Table B holds the same points as the rows below, measured another way and shuffled. Each row below is followed by which row of B it is.
(in the rows, 128 means zero)
B:
NZ: [223 157 131 127 185 134 80 159 90 117 127 102 66 173 141 132 172 110 15 52 144]
QL: [112 123 143 131 135 122 105 157 129 137 136 119 130 112 132 148 124 149 132 98 135]
ZH: [131 120 94 115 119 148 129 136 153 118 126 109 162 103 122 101 120 122 166 150 104]
JT: [135 141 161 118 143 129 112 94 113 144 140 128 126 117 123 156 126 139 128 105 143]
Gl: [153 140 162 117 126 136 113 72 126 137 136 134 129 130 123 144 136 133 131 124 141]
Ph: [185 152 121 130 173 143 105 118 129 94 129 130 80 159 125 117 158 102 61 115 133]
GB: [55 109 156 115 122 124 98 104 118 157 148 142 130 116 145 152 118 162 155 119 141]
Lb: [103 142 183 114 132 128 90 89 107 161 143 135 111 135 138 157 130 148 121 102 153]
Lh: [94 121 142 114 130 127 118 82 104 128 129 152 104 130 133 137 122 140 148 159 147]
QP: [105 135 132 123 140 137 101 123 115 143 125 148 113 143 141 130 143 139 99 108 134]
FG: [100 136 169 126 131 118 88 93 111 164 154 138 128 121 140 162 117 152 133 88 142]
TJ: [132 156 171 135 149 131 112 97 153 118 129 123 108 135 114 132 123 134 128 123 140]
GS: [104 134 136 108 122 132 115 134 112 143 131 128 148 106 132 144 128 148 162 114 137]
HR: [134 125 123 120 141 132 112 161 104 140 117 122 101 138 139 121 139 132 93 99 132]
BB: [153 144 92 111 138 146 114 167 128 120 114 110 129 129 134 107 141 120 129 129 119]
QS: [165 129 110 123 148 137 108 169 108 127 121 126 87 148 138 127 159 122 70 94 132]
BT: [188 160 109 120 151 144 121 152 135 122 118 117 127 141 126 116 153 116 96 109 122]
PR: [119 136 144 105 116 142 114 87 121 147 129 131 129 117 125 129 126 137 150 134 131]
TR: [129 156 156 122 123 132 113 118 142 139 130 111 155 115 118 147 129 141 150 107 133]
MR: [97 118 112 115 135 136 111 135 113 141 126 156 105 128 145 125 133 140 136 138 130]
RP: [176 164 148 112 169 146 73 105 117 129 132 120 81 163 139 122 158 123 64 95 141]
Bp: [103 112 129 110 104 135 118 126 127 159 134 122 163 92 132 130 113 154 169 112 115]
TZ: [132 142 127 113 128 141 120 159 138 139 126 105 147 102 120 126 122 132 157 111 122]
Gn: [201 147 92 117 159 160 127 147 132 79 104 120 85 166 128 88 170 90 68 147 121]
Pj: [175 136 102 127 162 144 108 182 126 96 114 102 80 155 136 100 153 106 58 110 122]
HM: [128 129 116 124 135 129 116 138 124 158 138 129 139 124 133 142 134 139 135 100 128]
TT: [111 134 123 108 135 145 124 120 136 134 130 138 123 125 129 131 141 133 142 142 132]
Tq: [145 158 160 113 159 132 73 125 102 156 130 125 92 143 141 152 141 149 93 81 151]
NF: [177 154 152 116 154 138 96 124 114 113 125 98 96 150 130 127 152 124 80 98 142]
ZP: [145 112 98 115 132 139 126 145 113 121 115 136 113 132 135 111 144 128 122 138 127]
DT: [120 115 116 109 135 127 88 162 87 167 137 116 120 120 150 141 132 151 116 80 133]

[123 91 126 111 118 135 149 133 128 133 135 119 136 145 136 146 124 107 125 98] : TR
[132 107 126 120 135 126 123 128 151 138 104 132 138 132 134 128 117 148 124 122] : MR
[140 153 134 132 124 136 134 122 163 138 119 125 150 117 116 131 118 130 146 130] : HR
[132 88 115 121 105 147 155 130 149 108 90 122 119 161 117 133 118 112 132 69] : FG
[158 164 140 128 71 132 207 107 199 125 129 107 140 104 116 123 112 131 168 132] : NZ
[142 134 137 121 100 125 174 116 163 138 118 132 154 115 137 128 117 129 159 137] : QS
[130 101 126 120 115 122 154 123 166 120 105 132 139 140 158 136 125 87 140 90] : HM
[127 104 134 103 125 118 122 135 143 134 116 127 146 132 157 151 119 143 106 111] : TT
[135 101 123 113 128 131 108 141 134 121 79 131 133 167 124 146 123 139 124 81] : GB
[132 90 115 116 156 105 136 147 111 147 148 126 143 97 150 120 120 103 115 139] : ZH
[127 122 125 134 150 132 97 138 118 137 117 121 115 147 116 138 127 201 108 120] : Lh
[123 122 131 116 115 128 141 133 134 123 137 122 131 138 110 148 128 144 71 102] : TJ
[131 100 121 109 125 127 161 125 135 136 105 137 140 146 131 134 119 107 131 86] : QL
[134 105 131 123 103 132 145 127 163 131 106 117 138 150 125 144 114 130 132 134] : QP
[141 123 129 120 107 145 168 118 189 126 112 113 148 152 118 134 109 147 133 84] : Tq
[130 129 128 127 141 113 135 126 153 150 152 119 151 101 136 119 121 132 142 146] : BB
[133 92 122 106 120 144 159 130 141 123 111 116 122 140 139 149 112 126 111 79] : JT
[148 150 136 119 88 134 159 134 185 120 130 101 146 118 116 126 111 157 122 124] : RP
[130 89 130 123 140 132 123 131 138 149 116 118 132 143 137 150 117 125 138 95] : GS
[137 131 142 116 109 128 158 120 168 134 149 112 143 107 153 126 116 101 133 139] : BT
[133 129 125 125 98 151 114 129 152 117 98 118 134 160 108 147 114 159 123 81] : Lb
[132 111 127 123 103 144 130 136 128 125 116 111 132 140 146 141 117 143 107 95] : Gl
[130 132 134 112 92 112 181 129 158 124 137 116 128 107 134 131 117 151 105 144] : Ph
[131 103 126 128 136 141 122 144 129 134 129 115 144 127 131 137 118 144 117 115] : PR
[140 164 142 119 106 112 136 128 150 149 159 108 148 71 141 127 121 169 116 192] : Gn
[144 173 137 119 118 111 160 121 160 134 143 123 157 82 116 117 123 143 136 165] : Pj
[126 101 120 109 140 126 144 132 136 146 145 134 147 108 130 137 111 98 120 100] : TZ
[135 79 117 118 147 140 136 143 130 138 104 121 153 124 150 132 113 79 129 92] : Bp
[139 160 137 125 107 135 146 130 157 132 132 100 150 110 120 137 123 156 127 121] : NF
[148 121 122 131 133 136 152 124 175 132 96 125 151 129 130 118 114 109 179 92] : DT
[134 129 133 136 139 119 127 131 142 155 124 123 148 115 150 127 118 147 132 141] : ZP
